Below are the code and all the weights of a small trained network. Each question names an input and a target symbol and asks about switching units off, where a switched-off unit gives its printed mean instead of its output.

import numpy as np


def w(rows, s, z=0):
    codes = np.array(rows[::2]) - 128.0
    scale = np.full(codes.shape[1], s)
    scale[-1] = z or s
    return codes * scale


def f(y):
    return np.maximum(y, 0)


def softmax(a):
    e = np.exp(a - a.max(-1, keepdims=True))
    return e / e.sum(-1, keepdims=True)


def log_softmax(a):
    a = a - a.max(-1, keepdims=True)
    return a - np.log(np.exp(a).sum(-1, keepdims=True))


def net(x, mask):
    ids = ['ΛΩαβγεημξπτ'.index(c) for c in x.split()]
    T = len(ids)
    res = E[ids] + P[:T]
    u = 0
    for l in range(2):
        q, k, v = (res @ M[l].T for M in (Q, K, V))
        z = softmax(np.where(np.tri(T) > 0, q @ k.T / 2**0.5, -1e9)) @ v
        res = res + np.where(mask[u], z, O[l][:, -1]) @ O[l][:, :-1]
        u += 1
        y = f(res @ A[l][:, :-1].T + A[l][:, -1])
        res = res + np.where(mask[u : u + 8], y, B[l][:, -1]) @ B[l][:, :-1]
        u += 8
    return log_softmax(res[-1] @ U[:, :-1].T + U[:, -1])


Q, K, V, O, A, B = {}, {}, {}, {}, {}, {}
E = w([
[216,146,143,131,128,104],'Λ',
[190,164,139,245,135,157],'Ω',
[85,42,136,149,157,199],'α',
[184,152,108,208,57,242],'β',
[118,110,131,114,211,41],'γ',
[65,237,69,9,180,127],'ε',
[99,156,29,169,166,90],'η',
[199,19,100,196,85,77],'μ',
[79,181,35,31,72,240],'ξ',
[44,179,255,74,20,27],'π',
[151,105,228,143,187,159],'τ',
],0.0097)
P = w([
[75,168,104,93,197,155],'0',
[29,237,23,72,240,155],'1',
[27,200,52,80,215,129],'2',
[69,166,83,100,165,125],'3',
[87,154,116,125,138,115],'4',
[108,116,120,137,140,116],'5',
[122,93,148,152,140,104],'6',
[124,82,161,162,96,110],'7',
[147,71,173,152,88,97],'8',
[149,55,183,183,73,94],'9',
[169,29,190,164,80,73],'10',
[169,20,206,173,74,79],'11',
[185,15,223,194,53,75],'12',
[179,6,221,193,53,65],'13',
],0.0017)
Q[0] = w([
[227,29,218,228,47,125],'0.h1',
[200,1,182,214,61,120],'0.h1',
],0.0036)
K[0] = w([
[2,174,238,64,18,47],'0.h1',
[48,165,200,94,56,66],'0.h1',
],0.0075)
V[0] = w([
[205,115,57,137,255,186],'0.h1',
[135,85,65,126,184,237],'0.h1',
],0.0049)
O[0] = w([
[143,228,198,254,116,164,234],'0.h1',
[149,150,165,231,58,200,253],'0.h1',
],0.0044,0.0012)
A[0] = w([
[83,116,203,100,94,55,245],'0.n1',
[90,30,170,125,237,194,222],'0.n2',
[11,157,119,55,94,178,154],'0.n3',
[91,213,220,66,71,74,252],'0.n4',
[192,157,232,211,211,72,138],'0.n5',
[70,152,60,2,131,142,102],'0.n6',
[150,124,70,192,158,42,206],'0.n7',
[87,122,46,78,195,26,159],'0.n8',
],0.007,0.0042)
B[0] = w([
[156,76,214,53,114,114,192],'0.n1',
[58,34,204,151,157,167,254],'0.n2',
[147,142,162,83,87,245,162],'0.n3',
[195,126,211,69,89,107,181],'0.n4',
[196,227,177,137,237,55,193],'0.n5',
[108,209,130,26,129,182,142],'0.n6',
[167,103,87,144,195,31,183],'0.n7',
[1,155,106,33,220,57,162],'0.n8',
],0.0068,0.0064)
Q[1] = w([
[37,109,182,116,104,126],'1.h1',
[151,71,254,25,161,159],'1.h1',
],0.0062)
K[1] = w([
[38,61,138,133,104,194],'1.h1',
[103,96,254,69,17,98],'1.h1',
],0.0072)
V[1] = w([
[187,186,184,89,49,4],'1.h1',
[83,70,172,84,9,109],'1.h1',
],0.0048)
O[1] = w([
[209,149,61,196,230,197,157],'1.h1',
[150,85,153,121,166,252,251],'1.h1',
],0.0045,0.003)
A[1] = w([
[126,142,87,47,170,133,98],'1.n1',
[111,81,94,95,126,20,233],'1.n2',
[125,114,221,78,136,100,59],'1.n3',
[170,118,138,73,104,100,235],'1.n4',
[60,62,117,88,150,175,163],'1.n5',
[97,142,52,219,133,115,255],'1.n6',
[176,254,132,127,131,71,119],'1.n7',
[149,142,142,153,111,202,168],'1.n8',
],0.0088,0.0037)
B[1] = w([
[55,245,196,155,41,75,162],'1.n1',
[129,31,7,54,174,204,185],'1.n2',
[62,169,111,186,193,206,226],'1.n3',
[171,72,133,84,175,170,181],'1.n4',
[113,71,151,133,60,43,254],'1.n5',
[103,182,29,246,101,133,157],'1.n6',
[144,132,181,83,54,1,204],'1.n7',
[172,103,51,158,62,172,184],'1.n8',
],0.0073,0.0092)
U = w([
[219,102,204,24,93,24,82],'Λ',
[139,199,170,253,111,54,83],'Ω',
[37,77,203,152,47,75,150],'α',
[173,197,95,238,69,206,169],'β',
[83,100,118,10,206,115,4],'γ',
[61,208,192,63,104,101,45],'ε',
[63,171,56,138,107,88,128],'η',
[222,57,58,147,150,192,194],'μ',
[136,174,101,44,39,164,203],'ξ',
[125,149,161,78,119,150,5],'π',
[91,212,183,222,226,160,205],'τ',
],0.007,0.0033)

Each question gives the input, a string of symbols that net reads in full, and the target symbol t.
The units are the heads (2 rows each of Q, K, V and O) and the neurons (one row each of A and B). Each row of codes is followed by its name. A weight is (code - 128) times the scale printed after its matrix; where a second scale follows, it is the last column's (O, A, B and U).
mask holds one flag per unit, layer by layer, with each layer's heads first. A switched-off unit (its flag False) gives its mean, the last column of its rows in O or B, instead of its output. The means were averaged over made-up inputs and are rounded, as every weight is.
A unit's drop is (log p(t) with every unit on - log p(t) with that unit switched off) / (log p(t) with every unit on - log p(t) with every unit switched off).
The circuit of an input: a set's keep is (log p(t) with only the set's units on - log p(t) with every unit switched off) / (log p(t) with every unit on - log p(t) with every unit switched off). Starting from the 12 units with the biggest drops (on a tie, the unit counted first), units are removed one at a time, each time the one whose removal leaves the highest keep (on an exact tie, the one counted first), for as long as the keep stays at least 0.8.
units of the circuit, in order: the units of the circuit, biggest drop first
unit that matters most: the unit with the biggest drop
k most important neurons: the k neurons with the biggest drops, biggest first
drop of u: that unit's drop, to one decimal
input α η Λ τ, target τ: units of the circuit, in order => 1.n3, 0.n5, 1.n5
input α α ξ, target ξ: units of the circuit, in order => 0.n3, 1.n8, 0.n6
input α Λ γ, target γ: units of the circuit, in order => 1.n2, 0.n8
input α μ α Λ π γ α α α τ η τ, target μ: units of the circuit, in order => 1.h1, 0.n4
input τ Λ Λ β, target β: unit that matters most => 1.n6
input α α α ε, target ε: units of the circuit, in order => 1.n1, 0.n6
input α γ π γ Ω α η Ω α τ γ Λ α, target μ: 4 most important neurons => 0.n4, 0.n1, 1.n8, 1.n7
input Λ π α γ Ω ε μ ξ γ α μ, target γ: 3 most important neurons => 0.n8, 1.n2, 1.n1
input α Λ γ Λ Λ Λ Λ η Λ ε, target ε: units of the circuit, in order => 1.n1, 0.n8, 0.n6
input α α η μ, target μ: units of the circuit, in order => 1.n2, 0.n7, 1.n7
input Ω α α Λ Λ γ α τ α α α π β, target μ: 3 most important neurons => 1.n7, 0.n8, 1.n1
input Ω α π τ α α α Λ, target μ: 2 most important neurons => 0.n4, 0.n1
input γ μ α τ α γ Λ, target Λ: 3 most important neurons => 1.n7, 0.n2, 0.n5
input α α τ α α ξ Λ γ α α Λ Λ π ξ, target β: 2 most important neurons => 0.n4, 0.n3
input α α γ α Λ Ω γ α π α α μ, target γ: 2 most important neurons => 0.n8, 1.n2
input γ τ Ω, target Ω: 2 most important neurons => 1.n6, 1.n7
input π Λ α α Ω α Ω α ε, target ξ: 4 most important neurons => 1.n8, 0.n3, 0.n4, 0.n6
input α γ ξ, target ξ: drop of 0.n6 => 0.1
input η μ α α α π Ω, target μ: most important neuron => 0.n7
input α γ π η α ε α α ε α Ω, target μ: drop of 1.n2 => 0.1
input α α γ γ α ξ Λ γ α Λ ε ξ μ μ, target μ: drop of 1.n2 => 0.2
input ε α ε Λ Λ ξ τ γ τ α Ω β, target β: drop of 0.n4 => 0.1
